Below is a small trained network, with its code and all its weights. Each question gives an input and a class and asks what happens when units are switched off, that is, made to give their printed mean instead of their output.

import numpy as np


def w(rows, s, z=0):
    codes = np.array(rows[::2]) - 128.0
    scale = np.full(codes.shape[1], s)
    scale[-1] = z or s
    return codes * scale


def f(y):
    return y / 2 * (1 + np.tanh(0.7978845608 * (y + 0.044715 * y**3)))


def log_softmax(a):
    a = a - a.max(-1, keepdims=True)
    return a - np.log(np.exp(a).sum(-1, keepdims=True))


def net(x, mask):
    res = np.array(x, float).reshape(1, 8) / 4 @ E
    y = f(res @ A[0][:, :-1].T + A[0][:, -1])
    res = res + np.where(mask, y, B[0][:, -1]) @ B[0][:, :-1]
    return log_softmax(res[-1] @ U[:, :-1].T + U[:, -1])


A, B = {}, {}
E = w([
[219,46,208],'x0',
[191,231,145],'x1',
[128,126,127],'x2',
[129,129,128],'x3',
[127,129,129],'x4',
[199,83,9],'x5',
[128,130,128],'x6',
[128,130,128],'x7',
],0.012)
A[0] = w([
[139,93,225,91],'N1',
[202,67,110,95],'N2',
[47,196,137,253],'N3',
[140,173,2,118],'N4',
[204,227,149,236],'N5',
[108,96,53,121],'N6',
[236,89,109,68],'N7',
[81,103,36,102],'N8',
],0.015,0.0056)
B[0] = w([
[245,134,163,205],'N1',
[75,119,83,218],'N2',
[66,117,18,229],'N3',
[254,2,159,248],'N4',
[179,252,79,235],'N5',
[42,137,250,205],'N6',
[15,200,74,223],'N7',
[114,81,233,217],'N8',
],0.0096,0.015)
U = w([
[7,118,84,145],'0',
[226,106,127,255],'1',
[94,177,26,118],'2',
[191,203,178,47],'3',
[124,88,197,27],'4',
],0.013,0.0096)

Each question gives the input, the list of numbers given to net, and the class t.
The units are the neurons (one row each of A and B). Each row of codes is followed by its name. A weight is (code - 128) times the scale printed after its matrix; where a second scale follows, it is the last column's (A, B and U).
mask holds one flag per neuron, in row order. A switched-off neuron (its flag False) gives its mean, the last column of its row in B, instead of its output. The means were averaged over made-up inputs and are rounded, as every weight is.
A unit's drop is (log p(t) with every unit on - log p(t) with that unit switched off) / (log p(t) with every unit on - log p(t) with every unit switched off).
The circuit of an input: a set's keep is (log p(t) with only the set's units on - log p(t) with every unit switched off) / (log p(t) with every unit on - log p(t) with every unit switched off). Starting from all 8 units, units are removed one at a time, each time the one whose removal leaves the highest keep (on an exact tie, the one counted first), for as long as the keep stays at least 0.8.
circuit, biggest first: the units of the circuit, biggest drop first
most important unit: the unit with the biggest drop
top k neurons: the k neurons with the biggest drops, biggest first
drop of u: that unit's drop, to one decimal
input [8,5,5,-4,1,2,-5,-5], class 2: circuit, biggest first -> (N7)
input [8,8,1,-8,5,-1,4,7], class 3: top 2 neurons -> (N1, N3)
input [3,-7,-3,1,-5,-8,1,-8], class 1: top 2 neurons -> (N1, N6)
input [4,4,-7,7,-3,0,8,8], class 3: circuit, biggest first -> (N3, N4)
input [0,-6,-5,-7,4,5,4,4], class 4: top 2 neurons -> (N3, N8)
input [-1,3,6,4,1,0,7,6], class 2: top 3 neurons -> (N4, N1, N8)
input [1,-2,5,-3,-5,-7,-2,1], class 1: top 4 neurons -> (N1, N7, N6, N2)
input [-2,-1,-7,3,7,5,-4,-8], class 4: top 4 neurons -> (N6, N5, N8, N1)
input [4,-8,2,0,4,1,5,-7], class 0: top 3 neurons -> (N4, N2, N8)
input [1,0,-6,-6,3,6,2,-2], class 0: top 2 neurons -> (N7, N1)
input [0,-3,-8,-4,-6,3,-3,-6], class 4: top 2 neurons -> (N3, N7)
input [5,-8,2,-8,-2,1,-2,8], class 0: top 2 neurons -> (N4, N2)
input [2,3,4,-5,3,4,2,4], class 2: drop of N2 -> 0.0
input [8,-3,8,-1,2,2,8,1], class 0: most important unit -> N7
input [2,5,2,-8,-5,7,-8,-1], class 2: drop of N7 -> 1.4
input [8,-3,0,-7,3,1,5,5], class 0: drop of N7 -> 1.1
